Below is a small trained network, with its code and all its weights. Each question gives an input and a class and asks what happens when units are switched off, that is, made to give their printed mean instead of their output.

import numpy as np


def w(rows, s, z=0):
    codes = np.array(rows[::2]) - 128.0
    scale = np.full(codes.shape[1], s)
    scale[-1] = z or s
    return codes * scale


def f(y):
    return np.maximum(y, 0)


def log_softmax(a):
    a = a - a.max(-1, keepdims=True)
    return a - np.log(np.exp(a).sum(-1, keepdims=True))


def net(x, mask):
    res = np.array(x, float).reshape(1, 6) / 4 @ E
    y = f(res @ A[0][:, :-1].T + A[0][:, -1])
    res = res + np.where(mask, y, B[0][:, -1]) @ B[0][:, :-1]
    return log_softmax(res[-1] @ U[:, :-1].T + U[:, -1])


A, B = {}, {}
E = w([
[130,127,126,132,127],'x0',
[223,196,148,202,28],'x1',
[140,33,9,181,100],'x2',
[127,213,57,193,210],'x3',
[255,137,81,34,157],'x4',
[51,202,39,54,51],'x5',
],0.0056)
A[0] = w([
[127,76,177,91,69,135],'neuron 1',
[118,200,97,189,188,153],'neuron 2',
[116,81,189,103,80,149],'neuron 3',
[137,77,175,103,70,109],'neuron 4',
[207,80,198,174,183,104],'neuron 5',
[207,75,188,176,175,70],'neuron 6',
[220,77,202,162,194,120],'neuron 7',
[28,118,175,183,128,141],'neuron 8',
[188,131,102,46,164,122],'neuron 9',
[92,182,65,62,51,55],'neuron 10',
[193,141,86,29,136,82],'neuron 11',
[123,197,98,183,185,134],'neuron 12',
[90,83,108,99,184,49],'neuron 13',
[113,195,90,190,195,86],'neuron 14',
[94,169,73,61,54,54],'neuron 15',
[132,201,97,203,199,118],'neuron 16',
[98,201,115,73,76,143],'neuron 17',
[84,73,103,91,192,25],'neuron 18',
[92,82,110,98,181,53],'neuron 19',
[180,152,127,173,67,23],'neuron 20',
[80,71,108,86,201,14],'neuron 21',
[117,168,91,73,79,163],'neuron 22',
[95,174,72,70,60,71],'neuron 23',
[135,70,2,176,88,172],'neuron 24',
[127,78,176,96,71,128],'neuron 25',
[24,124,170,189,128,153],'neuron 26',
[118,67,180,87,59,146],'neuron 27',
[81,74,104,92,197,27],'neuron 28',
[180,152,127,174,66,20],'neuron 29',
[135,70,175,80,38,71],'neuron 30',
[127,68,185,92,70,142],'neuron 31',
[136,67,26,181,103,201],'neuron 32',
[179,151,127,173,68,22],'neuron 33',
[90,83,112,94,184,50],'neuron 34',
[112,244,210,81,152,170],'neuron 35',
[176,147,125,173,68,24],'neuron 36',
[195,127,105,46,179,106],'neuron 37',
[219,127,121,58,179,123],'neuron 38',
[192,158,128,182,56,6],'neuron 39',
[112,227,214,81,155,241],'neuron 40',
[86,75,112,88,194,34],'neuron 41',
[183,155,128,175,66,29],'neuron 42',
[26,117,175,183,125,138],'neuron 43',
[223,125,127,74,176,138],'neuron 44',
],0.0065,0.002)
B[0] = w([
[144,153,67,99,162,193],'neuron 1',
[151,127,73,69,141,202],'neuron 2',
[149,141,60,101,157,194],'neuron 3',
[143,159,64,89,173,184],'neuron 4',
[33,118,113,171,177,224],'neuron 5',
[10,122,118,178,191,214],'neuron 6',
[12,111,111,184,174,236],'neuron 7',
[164,126,85,179,30,214],'neuron 8',
[132,136,104,182,45,204],'neuron 9',
[43,100,137,197,200,203],'neuron 10',
[122,141,97,207,39,206],'neuron 11',
[152,128,58,52,149,195],'neuron 12',
[93,190,171,92,99,174],'neuron 13',
[162,141,57,55,150,192],'neuron 14',
[43,105,135,204,201,196],'neuron 15',
[139,133,59,66,149,203],'neuron 16',
[73,84,145,173,168,201],'neuron 17',
[83,202,184,84,98,181],'neuron 18',
[91,189,172,93,101,173],'neuron 19',
[66,187,181,66,108,167],'neuron 20',
[80,212,187,84,87,185],'neuron 21',
[71,101,129,184,170,196],'neuron 22',
[51,102,137,193,196,196],'neuron 23',
[165,18,192,67,129,237],'neuron 24',
[147,157,58,93,169,189],'neuron 25',
[166,124,88,171,34,218],'neuron 26',
[148,154,58,97,164,204],'neuron 27',
[95,193,170,93,100,183],'neuron 28',
[69,185,179,68,109,167],'neuron 29',
[150,174,42,83,185,194],'neuron 30',
[142,150,66,99,162,201],'neuron 31',
[163,39,188,62,127,231],'neuron 32',
[69,186,180,69,108,166],'neuron 33',
[94,188,167,99,100,175],'neuron 34',
[161,2,168,72,120,245],'neuron 35',
[75,187,182,65,105,164],'neuron 36',
[134,137,105,178,39,206],'neuron 37',
[121,122,99,188,26,214],'neuron 38',
[60,190,184,64,107,176],'neuron 39',
[160,6,152,82,109,255],'neuron 40',
[92,195,169,98,97,182],'neuron 41',
[72,179,174,73,111,171],'neuron 42',
[167,127,84,181,26,214],'neuron 43',
[115,117,108,177,51,212],'neuron 44',
],0.0064,0.0048)
U = w([
[94,254,234,79,110,90],'0',
[138,114,129,141,135,254],'1',
[62,107,129,231,222,90],'2',
[165,138,87,211,29,89],'3',
[179,168,30,68,206,94],'4',
[173,1,216,77,138,109],'5',
[242,167,194,191,196,76],'6',
],0.0097,0.0088)

Each question gives the input, the list of numbers given to net, and the class t.
The units are the neurons (one row each of A and B). Each row of codes is followed by its name. A weight is (code - 128) times the scale printed after its matrix; where a second scale follows, it is the last column's (A, B and U).
mask holds one flag per neuron, in row order. A switched-off neuron (its flag False) gives its mean, the last column of its row in B, instead of its output. The means were averaged over made-up inputs and are rounded, as every weight is.
A unit's drop is (log p(t) with every unit on - log p(t) with that unit switched off) / (log p(t) with every unit on - log p(t) with every unit switched off).
The circuit of an input: a set's keep is (log p(t) with only the set's units on - log p(t) with every unit switched off) / (log p(t) with every unit on - log p(t) with every unit switched off). Starting from the 12 units with the biggest drops (on a tie, the unit counted first), units are removed one at a time, each time the one whose removal leaves the highest keep (on an exact tie, the one counted first), for as long as the keep stays at least 0.8.
circuit, biggest first: the units of the circuit, biggest drop first
k most important neurons: the k neurons with the biggest drops, biggest first
drop of u: that unit's drop, to one decimal
input [-3,5,2,0,8,-3], class 3: circuit, biggest first : neuron 38; neuron 44
input [3,3,7,7,0,-6], class 4: circuit, biggest first : neuron 16; neuron 14
input [0,1,-5,-6,-5,-8], class 2: circuit, biggest first : neuron 7; neuron 6
input [-1,-1,6,8,8,-6], class 3: circuit, biggest first : neuron 38; neuron 44
input [-4,-1,-7,4,6,-2], class 5: circuit, biggest first : neuron 35
input [-1,7,-8,7,-1,6], class 5: circuit, biggest first : neuron 35; neuron 40
input [-2,4,-8,1,-2,3], class 5: 2 most important neurons : neuron 35; neuron 40
input [5,-6,-8,0,-5,-1], class 5: circuit, biggest first : neuron 40; neuron 35
input [-4,6,-6,7,8,6], class 3: circuit, biggest first : neuron 11; neuron 38
input [2,0,7,5,-1,-4], class 5: circuit, biggest first : neuron 24; neuron 32
input [-7,1,5,6,8,-4], class 3: circuit, biggest first : neuron 38; neuron 44
input [0,-1,-5,8,-1,6], class 4: circuit, biggest first : neuron 14; neuron 12
input [7,6,-4,2,8,-3], class 3: 2 most important neurons : neuron 38; neuron 44
input [-2,5,-6,8,1,-8], class 2: circuit, biggest first : neuron 7
input [-4,0,6,8,-6,7], class 4: 2 most important neurons : neuron 14; neuron 12
input [7,-6,-5,-8,2,5], class 4: 2 most important neurons : neuron 30; neuron 27
input [-5,-3,1,-8,7,-5], class 4: drop of neuron 26 : 0.1
input [-1,4,0,0,6,2], class 3: drop of neuron 37 : 0.1
input [-4,-1,8,5,1,2], class 5: drop of neuron 24 : 0.4
input [2,7,8,3,-6,-6], class 5: drop of neuron 24 : 0.5
input [6,-1,8,4,7,0], class 5: circuit, biggest first : neuron 24
